[[ 11  16  18]
 [ 25 -32 -22]]
->
[ 11 -32]

[[-21  -2]
 [  6  30]
 [  0   2]
 [  6  -9]]
->
[-21  30]

[[ -5   2  -2]
 [-17 -16 -20]
 [ 23  17  13]
 [  4  -3 -16]
 [ 14  34 -26]]
->
[ -5 -16  13]

[[-8 10 28]
 [-9 29  6]
 [-6 29 -9]]
->
[-8 29 -9]

[[ 25  21 -17  15   8]
 [  4  -3  22  23  26]]
->
[25 -3]

[[ 31  16 -11]
 [-23 -14  26]
 [-34 -15  -5]
 [-34 -13  -7]
 [-18 -10  31]]
->
[ 31 -14  -5]

[[-19 -14 -18  11]
 [-19 -12 -22  -4]
 [  4 -20  25   1]]
->
[-19 -12  25]

[[ -6   1   5  12]
 [ -4  27   5 -23]
 [-13   6 -24  10]
 [ 11 -14  25 -16]
 [  7 -22   2   4]]
->
[ -6  27 -24 -16]
---
[[ 32  25 -23]
 [ -8  19 -27]
 [ 22   0   0]
 [ 28 -18   7]
 [ 31  25 -23]
 [  1  19 -27]
 [-14  25 -23]
 [ 12 -19   7]
 [  0 -18   7]]
->
[[-14  25 -23]
 [ -8  19 -27]
 [  0 -18   7]
 [  1  19 -27]
 [ 12 -19   7]
 [ 22   0   0]
 [ 28 -18   7]
 [ 31  25 -23]
 [ 32  25 -23]]

[[26 14  9 20 -1 14 -1]
 [18 -2  9 -8 29 -1 -3]
 [ 5 -5 15  0 21  3  1]]
->
[[ 5 -5 15  0 21  3  1]
 [18 -2  9 -8 29 -1 -3]
 [26 14  9 20 -1 14 -1]]

[[ 11   2  -5  -4   1   2  -6 -12  10]
 [ -5  -9   1  17  -2  -4 -10  -5  -1]
 [-23   7  13  14  -6  16  29  27  -3]]
->
[[-23   7  13  14  -6  16  29  27  -3]
 [ -5  -9   1  17  -2  -4 -10  -5  -1]
 [ 11   2  -5  -4   1   2  -6 -12  10]]

[[ -6  -9  11 -11  -5  -9]
 [ -8  -8  -6   0  -8  10]
 [  0  23  -4   0   6  14]
 [  3  -2  -1   5   1  -4]
 [  2   2  -1   0  -2  -4]
 [  5   0  -2   6   5  -8]
 [  4  -2   0  -1   0  -4]
 [ 24   6  -2   8  16 -30]]
->
[[ -8  -8  -6   0  -8  10]
 [ -6  -9  11 -11  -5  -9]
 [  0  23  -4   0   6  14]
 [  2   2  -1   0  -2  -4]
 [  3  -2  -1   5   1  -4]
 [  4  -2   0  -1   0  -4]
 [  5   0  -2   6   5  -8]
 [ 24   6  -2   8  16 -30]]

[[ -9  -2]
 [  1  -9]
 [  0 -25]]
->
[[ -9  -2]
 [  0 -25]
 [  1  -9]]

[[  6  -2  14  -6]
 [-14   1 -15  -7]
 [-12  18 -15  -8]
 [ -3  -4  17  -7]
 [ -8   1 -19   3]
 [-27  11 -13 -13]
 [ 11   7  -8  15]
 [  9   2  18  -3]]
->
[[-27  11 -13 -13]
 [-14   1 -15  -7]
 [-12  18 -15  -8]
 [ -8   1 -19   3]
 [ -3  -4  17  -7]
 [  6  -2  14  -6]
 [  9   2  18  -3]
 [ 11   7  -8  15]]

[[-26  20]
 [-16  19]
 [-12  19]
 [ -9  18]
 [-29  19]
 [-23  20]]
->
[[-29  19]
 [-26  20]
 [-23  20]
 [-16  19]
 [-12  19]
 [ -9  18]]

[[  3 -12  17  -2   9 -16   3  -6 -14  -7]
 [-28 -20  -4  -7 -22  14  -3 -20  18  -6]
 [ -3  -2  -6   1  -2   6   3  -2   0  -1]
 [-31 -16  -2  -6 -21  18   8 -17  17  -1]
 [-20 -13  24 -22 -11 -13  31  -2  -2  14]
 [-23 -10  -7  -1 -26  19   6 -19  22  -7]
 [  0 -13   9 -11  -7 -10  -3  -2  -6  13]
 [-29 -17  -3  -8 -23  17   7 -16  18   0]]
->
[[-31 -16  -2  -6 -21  18   8 -17  17  -1]
 [-29 -17  -3  -8 -23  17   7 -16  18   0]
 [-28 -20  -4  -7 -22  14  -3 -20  18  -6]
 [-23 -10  -7  -1 -26  19   6 -19  22  -7]
 [-20 -13  24 -22 -11 -13  31  -2  -2  14]
 [ -3  -2  -6   1  -2   6   3  -2   0  -1]
 [  0 -13   9 -11  -7 -10  -3  -2  -6  13]
 [  3 -12  17  -2   9 -16   3  -6 -14  -7]]
---
[[  9   4  -9  16]
 [  9   6 -28  -6]
 [-11   1   2  -6]
 [ 11   0  -7   4]]
->
[[  9   6 -28]
 [-11   1   2]]

[[ 10  -4 -23]
 [-19   7   8]
 [ 25   2  24]
 [-35  26  21]]
->
[[-19   7   8]
 [ 25   2  24]]

[[-15  -3 -13 -29]
 [ -5  -2  -2 -28]
 [-16  -4 -13 -29]
 [-14  -3  -9 -28]]
->
[[ -5  -2  -2]
 [-16  -4 -13]]

[[ -1  21 -14 -12 -22]
 [  8  24 -22  17 -29]
 [ -8 -19  16 -24   7]
 [  7 -25  17   2  19]
 [  9  17   3  -2  -7]]
->
[[  8  24 -22]
 [ -8 -19  16]]

[[-27  -4  19 -10 -15]
 [-23   7  11 -19  17]
 [-27   2  19 -18   1]
 [-15  10   1 -19  29]]
->
[[-23   7  11]
 [-27   2  19]]

[[-16 -10   1  13]
 [-18  -4 -13   4]
 [ -3  18  -6 -30]
 [-22  -5 -19   0]
 [ -6 -15   8   2]]
->
[[-18  -4 -13]
 [ -3  18  -6]]

[[  2  -3  -5]
 [-23 -27  21]
 [ -4  11 -17]]
->
[[-23 -27  21]
 [ -4  11 -17]]

[[ -5  -2  13]
 [-19 -20 -20]
 [-19 -20 -30]]
->
[[-19 -20 -20]
 [-19 -20 -30]]

[[ -2  -1 -32]
 [ -7  10 -20]
 [ -5   4 -23]
 [ -4  -1 -33]
 [ -5   4 -21]]
->
[[ -7  10 -20]
 [ -5   4 -23]]
